Below are the code and all the weights of a small trained network. Each question names an input and a class and asks about switching units off, where a switched-off unit gives its printed mean instead of its output.

import numpy as np


def w(rows, s, z=0):
    codes = np.array(rows[::2]) - 128.0
    scale = np.full(codes.shape[1], s)
    scale[-1] = z or s
    return codes * scale


def norm(h):
    return h / np.sqrt((h * h).mean(-1, keepdims=True) + 1e-5)


def f(y):
    return np.maximum(y, 0)


def log_softmax(a):
    a = a - a.max(-1, keepdims=True)
    return a - np.log(np.exp(a).sum(-1, keepdims=True))


def net(x, mask):
    res = np.array(x, float).reshape(1, 5) / 4 @ E
    u = 0
    for l in range(2):
        y = f(norm(res) @ A[l][:, :-1].T + A[l][:, -1])
        res = res + np.where(mask[u : u + 10], y, B[l][:, -1]) @ B[l][:, :-1]
        u += 10
    return log_softmax(norm(res)[-1] @ U[:, :-1].T + U[:, -1])


A, B = {}, {}
E = w([
[105,127,99,80,125,206,255,156,110,179],'x0',
[139,65,131,186,148,159,112,173,107,209],'x1',
[95,133,148,107,133,121,124,140,113,129],'x2',
[142,150,180,148,118,198,137,172,126,95],'x3',
[147,132,130,138,142,105,142,125,108,117],'x4',
],0.0097)
A[0] = w([
[205,142,225,99,90,112,57,175,115,124,127],'0.n1',
[109,159,173,115,118,123,64,9,140,42,201],'0.n2',
[144,146,174,165,119,197,90,157,86,39,203],'0.n3',
[161,102,134,133,154,141,3,131,101,132,20],'0.n4',
[80,126,138,96,116,118,169,119,178,129,221],'0.n5',
[200,172,181,87,108,167,148,251,161,102,147],'0.n6',
[141,181,102,82,176,85,201,149,173,208,6],'0.n7',
[128,133,139,86,115,163,231,94,144,187,242],'0.n8',
[134,114,179,185,165,120,73,132,133,177,20],'0.n9',
[163,103,160,126,192,119,92,161,150,172,67],'0.n10',
],0.0069,0.0014)
B[0] = w([
[200,134,54,141,164,135,42,123,123,143,208],'0.n1',
[146,107,86,121,194,118,182,228,177,197,252],'0.n2',
[197,94,101,94,104,151,42,199,103,114,224],'0.n3',
[118,157,145,90,69,69,192,109,75,109,207],'0.n4',
[183,134,108,195,138,49,109,72,152,40,188],'0.n5',
[155,119,255,135,81,83,203,140,161,145,220],'0.n6',
[52,185,159,153,148,214,7,151,138,90,193],'0.n7',
[140,151,91,139,164,128,196,165,13,77,253],'0.n8',
[63,204,118,147,65,165,97,98,97,78,195],'0.n9',
[72,109,201,84,93,127,152,28,127,143,175],'0.n10',
],0.0063,0.0066)
A[1] = w([
[121,110,126,159,142,162,105,147,82,159,90],'1.n1',
[143,107,143,150,147,140,103,160,252,133,56],'1.n2',
[126,141,90,80,186,159,137,67,105,177,66],'1.n3',
[112,74,153,155,202,125,171,165,93,187,106],'1.n4',
[128,129,172,118,38,105,62,47,69,197,164],'1.n5',
[108,120,146,120,166,54,82,107,109,145,112],'1.n6',
[139,168,112,123,103,140,145,91,108,36,157],'1.n7',
[165,119,131,183,140,96,138,102,176,123,126],'1.n8',
[86,145,115,186,126,2,115,69,193,226,252],'1.n9',
[65,171,29,117,185,130,148,115,91,184,99],'1.n10',
],0.0086,0.0026)
B[1] = w([
[109,34,110,147,117,126,23,169,146,233,179],'1.n1',
[163,104,143,65,220,22,112,105,144,132,167],'1.n2',
[133,35,116,96,140,110,67,89,39,71,162],'1.n3',
[92,131,91,174,219,158,90,153,237,238,192],'1.n4',
[136,62,187,195,81,139,146,72,175,12,242],'1.n5',
[113,93,98,131,115,183,188,107,170,167,204],'1.n6',
[139,130,150,77,29,153,114,50,97,102,226],'1.n7',
[28,154,117,119,175,171,144,202,185,138,165],'1.n8',
[57,204,179,115,138,158,249,114,118,203,253],'1.n9',
[164,102,40,98,132,52,1,54,114,81,233],'1.n10',
],0.0069,0.0062)
U = w([
[63,221,60,79,202,51,192,132,205,212,124],'0',
[44,115,223,177,70,124,201,10,177,119,248],'1',
[124,170,30,37,114,117,114,25,31,22,142],'2',
[71,25,14,144,200,155,21,104,76,188,55],'3',
[233,163,158,70,200,60,50,217,183,86,171],'4',
[170,62,189,216,18,161,13,141,103,64,63],'5',
[175,196,194,67,44,197,250,175,63,41,108],'6',
[135,93,171,168,163,243,168,233,122,251,119],'7',
],0.011,0.0016)

Each question gives the input, the list of numbers given to net, and the class t.
The units are the neurons (one row each of A and B). Each row of codes is followed by its name. A weight is (code - 128) times the scale printed after its matrix; where a second scale follows, it is the last column's (A, B and U).
mask holds one flag per neuron, layer by layer. A switched-off neuron (its flag False) gives its mean, the last column of its row in B, instead of its output. The means were averaged over made-up inputs and are rounded, as every weight is.
A unit's drop is (log p(t) with every unit on - log p(t) with that unit switched off) / (log p(t) with every unit on - log p(t) with every unit switched off).
The circuit of an input: a set's keep is (log p(t) with only the set's units on - log p(t) with every unit switched off) / (log p(t) with every unit on - log p(t) with every unit switched off). Starting from the 12 units with the biggest drops (on a tie, the unit counted first), units are removed one at a time, each time the one whose removal leaves the highest keep (on an exact tie, the one counted first), for as long as the keep stays at least 0.8.
circuit, biggest first: the units of the circuit, biggest drop first
unit that matters most: the unit with the biggest drop
k most important neurons: the k neurons with the biggest drops, biggest first
top k neurons in layer l: the k neurons of layer l with the biggest drops, biggest first
drop of u: that unit's drop, to one decimal
input [0,-6,-4,-3,-1], class 0: circuit, biggest first => 0.n2
input [0,-8,-5,-6,8], class 0: top 3 neurons in layer 0 => 0.n2; 0.n8; 0.n9
input [-5,-1,7,0,2], class 0: circuit, biggest first => 0.n2; 0.n8; 1.n9
input [1,7,-1,-1,-7], class 3: 2 most important neurons => 0.n6; 1.n4
input [-2,1,0,-8,-7], class 1: top 2 neurons in layer 1 => 1.n5; 1.n9
input [8,-1,-1,-1,-8], class 2: 3 most important neurons => 0.n2; 1.n10; 0.n5
input [-8,0,2,8,-7], class 4: circuit, biggest first => 0.n2; 1.n2
input [3,1,-1,7,1], class 7: top 3 neurons in layer 0 => 0.n4; 0.n9; 0.n5
input [0,-2,-6,0,-6], class 0: 2 most important neurons => 0.n3; 0.n7
input [7,-5,2,0,4], class 2: circuit, biggest first => 1.n9; 1.n10
input [-5,-3,-3,0,7], class 0: 2 most important neurons => 0.n2; 0.n8
input [0,7,-7,-1,-2], class 1: circuit, biggest first => 0.n2; 0.n10; 0.n3
input [-7,0,-7,1,-5], class 4: 3 most important neurons => 0.n2; 0.n3; 0.n1
input [0,-2,5,1,6], class 4: unit that matters most => 1.n9
input [-8,-2,-1,-2,8], class 0: 2 most important neurons => 0.n2; 1.n9
input [4,-2,7,0,-8], class 2: 2 most important neurons => 0.n8; 1.n9
input [5,1,-2,-6,3], class 3: top 2 neurons in layer 1 => 1.n4; 1.n1
input [0,4,8,8,-1], class 5: top 2 neurons in layer 0 => 0.n2; 0.n3
input [0,8,-8,-4,8], class 1: top 2 neurons in layer 1 => 1.n5; 1.n9
input [8,0,-4,-8,6], class 2: unit that matters most => 0.n2
input [-8,0,7,3,0], class 4: 3 most important neurons => 0.n2; 0.n1; 1.n7
input [-6,-8,1,-5,-1], class 0: drop of 0.n2 => 0.4
input [-6,-5,0,8,8], class 4: drop of 0.n2 => 0.2
input [-8,-2,-5,-8,5], class 0: drop of 0.n2 => 0.5
input [-5,-2,3,-7,-2], class 0: drop of 0.n2 => 0.5
